[[  2  16 -38   5   0]
 [-27  16  16 -16   7]
 [-42  36  -2 -22   4]]
:
[[  2  16 -38   5   0]
 [-42  36  -2 -22   4]
 [-27  16  16 -16   7]]

[[ -3   5  37  47   1  15 -12  47]
 [  7 -20   8   3 -11  -5  16  11]
 [ 13 -10  -2  45 -27 -44   6  50]]
:
[[ 13 -10  -2  45 -27 -44   6  50]
 [  7 -20   8   3 -11  -5  16  11]
 [ -3   5  37  47   1  15 -12  47]]

[[ 20 -41 -20 -27 -41  -2 -39 -26]
 [ 50  -9  24  -5  27  26 -36  34]
 [-45   8  33 -19 -21   9  -4 -29]
 [ -7  33 -19  29 -25  11 -29 -20]
 [ 42  -8 -40  45  25   8 -33 -13]]
:
[[ 42  -8 -40  45  25   8 -33 -13]
 [ 20 -41 -20 -27 -41  -2 -39 -26]
 [ -7  33 -19  29 -25  11 -29 -20]
 [ 50  -9  24  -5  27  26 -36  34]
 [-45   8  33 -19 -21   9  -4 -29]]

[[-19  13 -10 -12 -34]
 [-16 -18  36 -39 -25]
 [ 25  29  -1 -50  23]
 [ 12 -22  28 -44   7]
 [ 16 -13  11 -29  15]
 [-53  -2 -32 -19  34]
 [ 33  22  -3 -39  26]
 [-31 -34  31 -12 -14]
 [ 19  19  12 -41  29]
 [-21  19  -2 -19 -26]
 [-40 -29  17 -19  -6]
 [ 12  47 -47   6 -15]]
:
[[ 12  47 -47   6 -15]
 [-53  -2 -32 -19  34]
 [-19  13 -10 -12 -34]
 [ 33  22  -3 -39  26]
 [-21  19  -2 -19 -26]
 [ 25  29  -1 -50  23]
 [ 16 -13  11 -29  15]
 [ 19  19  12 -41  29]
 [-40 -29  17 -19  -6]
 [ 12 -22  28 -44   7]
 [-31 -34  31 -12 -14]
 [-16 -18  36 -39 -25]]

[[ 19 -11  15  19 -19  36   7  12  33  -2  17  29  30  -2]
 [ 12  20   8 -33   3 -21 -18  13 -12  -1  18 -10 -34  20]
 [-15  24 -21  21  21   4  17 -41   2  11 -34  15   4 -27]
 [ 24   5  19 -19  -2  12 -13  21  32 -14  26  35  -7  -1]
 [ -8  11  -7  -7  -8 -23  -3  11 -37  12  10 -41 -19  27]]
:
[[-15  24 -21  21  21   4  17 -41   2  11 -34  15   4 -27]
 [ -8  11  -7  -7  -8 -23  -3  11 -37  12  10 -41 -19  27]
 [ 12  20   8 -33   3 -21 -18  13 -12  -1  18 -10 -34  20]
 [ 19 -11  15  19 -19  36   7  12  33  -2  17  29  30  -2]
 [ 24   5  19 -19  -2  12 -13  21  32 -14  26  35  -7  -1]]

[[ -2 -25  26 -10 -11  33 -12   6 -33  21]
 [-22 -16 -11  21 -17  -7   5   2 -13  -9]
 [ 19  -1  20 -18  28  -5 -31  -7  18  23]
 [-17   3 -13   5 -32  20  33  16 -24 -12]
 [ -6  22 -26   7 -25   8  45   9  -8 -29]
 [-25   2 -15   6 -32  17  31  21 -21  -8]]
:
[[ -6  22 -26   7 -25   8  45   9  -8 -29]
 [-25   2 -15   6 -32  17  31  21 -21  -8]
 [-17   3 -13   5 -32  20  33  16 -24 -12]
 [-22 -16 -11  21 -17  -7   5   2 -13  -9]
 [ 19  -1  20 -18  28  -5 -31  -7  18  23]
 [ -2 -25  26 -10 -11  33 -12   6 -33  21]]

[[ 14  22   1  13  -2  -5  -9 -20   4 -20  12  15]
 [ 18  26  -8   6  -4  -7  15  19   5  40  10  -2]
 [  0  -5  13  11   6   9 -18 -16  -9 -38  -6  16]]
:
[[ 18  26  -8   6  -4  -7  15  19   5  40  10  -2]
 [ 14  22   1  13  -2  -5  -9 -20   4 -20  12  15]
 [  0  -5  13  11   6   9 -18 -16  -9 -38  -6  16]]

[[  0 -12 -20  11]
 [ -2   7  24  -5]
 [-21 -45 -11 -14]
 [  2   7  -5  -5]]
:
[[  0 -12 -20  11]
 [-21 -45 -11 -14]
 [  2   7  -5  -5]
 [ -2   7  24  -5]]
